Below are the code and all the weights of a small trained network. Each question names an input and a class and asks about switching units off, where a switched-off unit gives its printed mean instead of its output.

import numpy as np


def w(rows, s, z=0):
    codes = np.array(rows[::2]) - 128.0
    scale = np.full(codes.shape[1], s)
    scale[-1] = z or s
    return codes * scale


def norm(h):
    return h / np.sqrt((h * h).mean(-1, keepdims=True) + 1e-5)


def f(y):
    return y / 2 * (1 + np.tanh(0.7978845608 * (y + 0.044715 * y**3)))


def log_softmax(a):
    a = a - a.max(-1, keepdims=True)
    return a - np.log(np.exp(a).sum(-1, keepdims=True))


def net(x, mask):
    res = np.array(x, float).reshape(1, 2) / 4 @ E
    u = 0
    for l in range(4):
        y = f(norm(res) @ A[l][:, :-1].T + A[l][:, -1])
        res = res + np.where(mask[u : u + 3], y, B[l][:, -1]) @ B[l][:, :-1]
        u += 3
    return log_softmax(norm(res)[-1] @ U[:, :-1].T + U[:, -1])


A, B = {}, {}
E = w([
[94,109,184,130,108,126,127,245,192,20],'x0',
[11,108,68,101,114,124,128,94,178,205],'x1',
],0.013)
A[0] = w([
[88,86,131,96,152,169,133,110,140,112,3],'0.n0',
[188,141,41,126,179,134,161,84,66,98,49],'0.n1',
[99,117,2,133,126,95,97,110,108,185,91],'0.n2',
],0.0083,0.0035)
B[0] = w([
[39,178,227,157,93,164,84,218,176,129,128],'0.n0',
[68,164,140,139,4,206,74,89,114,103,195],'0.n1',
[151,120,83,138,155,98,177,203,144,88,254],'0.n2',
],0.012,0.0073)
A[1] = w([
[149,53,123,91,193,139,114,140,137,102,169],'1.n0',
[94,149,132,59,113,129,72,107,125,190,8],'1.n1',
[164,168,170,163,39,162,2,81,68,146,3],'1.n2',
],0.0085,0.0036)
B[1] = w([
[142,245,72,111,177,95,91,42,149,65,167],'1.n0',
[146,80,44,147,71,18,153,190,73,120,123],'1.n1',
[117,93,150,60,32,232,53,17,156,145,254],'1.n2',
],0.011,0.006)
A[2] = w([
[142,150,60,156,145,116,191,123,85,168,2],'2.n0',
[207,203,157,154,143,119,103,207,58,89,123],'2.n1',
[190,176,28,178,216,75,254,129,73,245,180],'2.n2',
],0.0079,0.0017)
B[2] = w([
[96,73,139,188,117,107,250,144,127,188,174],'2.n0',
[176,174,91,69,82,67,146,192,56,117,197],'2.n1',
[171,21,109,196,96,115,152,155,89,176,254],'2.n2',
],0.015,0.0082)
A[3] = w([
[113,122,196,131,86,230,64,99,83,147,2],'3.n0',
[13,141,156,98,128,119,155,90,255,110,112],'3.n1',
[144,90,93,162,145,65,153,87,103,144,175],'3.n2',
],0.0089,0.0026)
B[3] = w([
[122,138,146,176,124,198,29,106,8,128,246],'3.n0',
[118,107,187,159,217,158,52,55,195,153,254],'3.n1',
[103,101,174,125,83,177,111,122,110,125,220],'3.n2',
],0.013,0.0055)
U = w([
[154,151,110,126,58,190,60,47,72,116,179],'0',
[119,1,78,193,88,107,203,142,113,157,122],'1',
[206,192,109,72,127,28,125,182,101,42,210],'2',
[89,112,142,150,221,127,79,116,225,119,214],'3',
[147,122,141,100,170,121,154,128,102,138,2],'4',
],0.015,0.0048)

Each question gives the input, the list of numbers given to net, and the class t.
The units are the neurons (one row each of A and B). Each row of codes is followed by its name. A weight is (code - 128) times the scale printed after its matrix; where a second scale follows, it is the last column's (A, B and U).
mask holds one flag per neuron, layer by layer. A switched-off neuron (its flag False) gives its mean, the last column of its row in B, instead of its output. The means were averaged over made-up inputs and are rounded, as every weight is.
A unit's drop is (log p(t) with every unit on - log p(t) with that unit switched off) / (log p(t) with every unit on - log p(t) with every unit switched off).
most important unit: the unit with the biggest drop
k most important neurons: the k neurons with the biggest drops, biggest first
drop when u is switched off: that unit's drop, to one decimal
input [1,2], class 3: most important unit : 2.n2
input [4,1], class 3: 2 most important neurons : 2.n2; 0.n2
input [1,-8], class 2: 2 most important neurons : 2.n1; 0.n1
input [3,-1], class 2: 2 most important neurons : 1.n2; 0.n1
input [1,-6], class 2: 2 most important neurons : 0.n1; 2.n1
input [1,4], class 3: 2 most important neurons : 0.n0; 2.n2
input [5,0], class 2: drop when 1.n2 is switched off : 1.9
input [2,-3], class 2: drop when 0.n1 is switched off : 1.6
input [8,-1], class 2: drop when 1.n2 is switched off : 0.9
input [-2,2], class 1: drop when 3.n2 is switched off : 0.0
